Here is a tiny trained network, its code and every weight. The questions are about switching its units off for an input and a target symbol, where a switched-off unit gives its printed mean instead of its output.

import numpy as np


def w(rows, s, z=0):
    codes = np.array(rows[::2]) - 128.0
    scale = np.full(codes.shape[1], s)
    scale[-1] = z or s
    return codes * scale


def f(y):
    return np.maximum(y, 0)


def softmax(a):
    e = np.exp(a - a.max(-1, keepdims=True))
    return e / e.sum(-1, keepdims=True)


def log_softmax(a):
    a = a - a.max(-1, keepdims=True)
    return a - np.log(np.exp(a).sum(-1, keepdims=True))


def net(x, mask):
    ids = ['γζθλμπστφω'.index(c) for c in x.split()]
    T = len(ids)
    res = E[ids] + P[:T]
    r = res
    for j in range(3):
        rows = slice(4 * j, 4 * j + 4)
        q, k, v = (r @ M[0][rows].T for M in (Q, K, V))
        z = softmax(np.where(np.tri(T) > 0, q @ k.T / 4**0.5, -1e9)) @ v
        o = O[0][rows]
        res = res + np.where(mask[j], z, o[:, -1]) @ o[:, :-1]
    y = f(res @ A[0][:, :-1].T + A[0][:, -1])
    res = res + np.where(mask[3:7], y, B[0][:, -1]) @ B[0][:, :-1]
    return log_softmax(res[-1] @ U[:, :-1].T + U[:, -1])


Q, K, V, O, A, B = {}, {}, {}, {}, {}, {}
E = w([
[61,102,109,191,149],'γ',
[97,74,227,11,139],'ζ',
[91,126,134,129,248],'θ',
[94,142,122,132,75],'λ',
[75,105,84,28,123],'μ',
[113,97,150,85,202],'π',
[132,75,3,156,62],'σ',
[101,153,95,76,150],'τ',
[131,118,45,181,142],'φ',
[100,52,142,120,174],'ω',
],0.021)
P = w([
[195,82,111,2,139],'0',
[50,138,136,163,34],'1',
[80,121,140,101,73],'2',
[57,101,145,83,84],'3',
[231,118,141,99,105],'4',
[173,170,113,159,78],'5',
[211,112,155,94,89],'6',
[76,128,154,143,92],'7',
[145,147,111,158,85],'8',
[109,132,166,108,101],'9',
],0.0093)
Q[0] = w([
[126,58,137,148,137],'head 0',
[109,176,150,71,139],'head 0',
[41,184,45,2,40],'head 0',
[10,113,90,111,166],'head 0',
[125,133,204,213,155],'head 1',
[132,206,65,79,186],'head 1',
[110,53,37,157,184],'head 1',
[241,78,147,182,187],'head 1',
[100,82,13,117,139],'head 2',
[84,84,205,146,169],'head 2',
[54,40,163,164,154],'head 2',
[122,65,95,190,139],'head 2',
],0.0092)
K[0] = w([
[193,61,110,170,152],'head 0',
[106,105,127,96,164],'head 0',
[120,212,108,5,145],'head 0',
[255,129,120,124,190],'head 0',
[135,156,176,236,124],'head 1',
[142,116,168,69,167],'head 1',
[143,133,54,183,143],'head 1',
[37,120,156,201,52],'head 1',
[184,126,45,181,152],'head 2',
[220,117,159,176,106],'head 2',
[198,125,140,58,145],'head 2',
[79,188,102,140,126],'head 2',
],0.0093)
V[0] = w([
[224,57,151,73,165],'head 0',
[96,77,88,131,30],'head 0',
[203,127,43,197,164],'head 0',
[54,117,176,165,164],'head 0',
[141,127,74,141,143],'head 1',
[90,108,135,90,87],'head 1',
[117,36,167,164,165],'head 1',
[135,38,167,150,131],'head 1',
[236,119,178,149,191],'head 2',
[131,42,93,186,182],'head 2',
[129,83,177,197,145],'head 2',
[114,7,192,82,45],'head 2',
],0.012)
O[0] = w([
[205,158,44,111,164,247],'head 0',
[83,223,137,206,134,140],'head 0',
[116,143,82,2,206,69],'head 0',
[48,76,72,186,60,161],'head 0',
[154,160,48,94,110,163],'head 1',
[132,129,211,186,202,197],'head 1',
[35,124,54,201,108,228],'head 1',
[9,147,43,184,145,189],'head 1',
[161,124,57,53,183,33],'head 2',
[23,122,103,115,170,242],'head 2',
[54,109,101,17,63,78],'head 2',
[75,212,40,198,69,255],'head 2',
],0.009,0.0056)
A[0] = w([
[136,137,101,118,254,33],'neuron 0',
[238,142,168,109,32,1],'neuron 1',
[84,153,163,54,174,52],'neuron 2',
[221,130,148,103,144,7],'neuron 3',
],0.0083,0.0014)
B[0] = w([
[191,67,132,139,1,254],'neuron 0',
[171,175,66,5,116,162],'neuron 1',
[187,202,213,17,238,179],'neuron 2',
[83,113,184,20,219,156],'neuron 3',
],0.0072,0.0081)
U = w([
[2,126,142,153,197,43],'γ',
[68,157,63,149,164,53],'ζ',
[97,135,132,196,173,95],'θ',
[71,123,181,165,130,198],'λ',
[109,176,85,141,24,143],'μ',
[73,163,124,124,180,122],'π',
[119,133,90,170,100,186],'σ',
[120,89,141,216,206,152],'τ',
[77,207,122,172,225,3],'φ',
[78,68,121,161,163,178],'ω',
],0.0085,0.0044)

Each question gives the input, a string of symbols that net reads in full, and the target symbol t.
The units are the heads (4 rows each of Q, K, V and O) and the neurons (one row each of A and B). Each row of codes is followed by its name. A weight is (code - 128) times the scale printed after its matrix; where a second scale follows, it is the last column's (O, A, B and U).
mask holds one flag per unit, heads first, then neurons. A switched-off unit (its flag False) gives its mean, the last column of its rows in O or B, instead of its output. The means were averaged over made-up inputs and are rounded, as every weight is.
A unit's drop is (log p(t) with every unit on - log p(t) with that unit switched off) / (log p(t) with every unit on - log p(t) with every unit switched off).
The circuit of an input: a set's keep is (log p(t) with only the set's units on - log p(t) with every unit switched off) / (log p(t) with every unit on - log p(t) with every unit switched off). Starting from all 7 units, units are removed one at a time, each time the one whose removal leaves the highest keep (on an exact tie, the one counted first), for as long as the keep stays at least 0.8.
circuit, biggest first: the units of the circuit, biggest drop first
unit that matters most: the unit with the biggest drop
k most important neurons: the k neurons with the biggest drops, biggest first
which heads matter: for each layer, one digit per head in row order, 1 if its drop is at least 0.15 and else 0, layers parted by /
input π φ μ θ θ γ τ θ, target ω: unit that matters most -> head 0
input τ μ ω σ γ ω τ μ, target π: which heads matter -> 110
input γ γ μ, target λ: circuit, biggest first -> (head 1; head 0)
input φ τ μ θ, target π: circuit, biggest first -> (head 0; neuron 2; neuron 0)
input γ σ φ φ γ λ ω φ, target γ: which heads matter -> 101
input ω θ γ σ γ γ ω γ γ μ, target γ: which heads matter -> 011
input γ ω γ γ π γ, target γ: which heads matter -> 101
input ω σ θ π, target ζ: circuit, biggest first -> (head 2; head 0)
input π μ π, target σ: which heads matter -> 101
input θ γ φ π, target ω: circuit, biggest first -> (head 0; head 2)
input ω φ μ γ, target ζ: circuit, biggest first -> (head 0; head 2)
input π μ σ ω, target σ: circuit, biggest first -> (head 0; neuron 0; head 2)
input ω θ γ μ, target γ: 2 most important neurons -> (neuron 0; neuron 1)
input μ σ ζ φ μ σ ω γ π τ, target φ: unit that matters most -> neuron 0
input γ ζ ω π π ω, target ζ: circuit, biggest first -> (head 2; head 1)
input ω π τ, target γ: circuit, biggest first -> (head 1; neuron 0)
input τ γ θ, target τ: which heads matter -> 001
input τ σ π γ, target τ: circuit, biggest first -> (head 2; head 0)
input γ γ ω π, target γ: circuit, biggest first -> (head 1; head 2)
input λ σ ω θ γ γ τ θ γ, target γ: circuit, biggest first -> (head 0)
input σ σ ζ τ θ, target φ: which heads matter -> 100
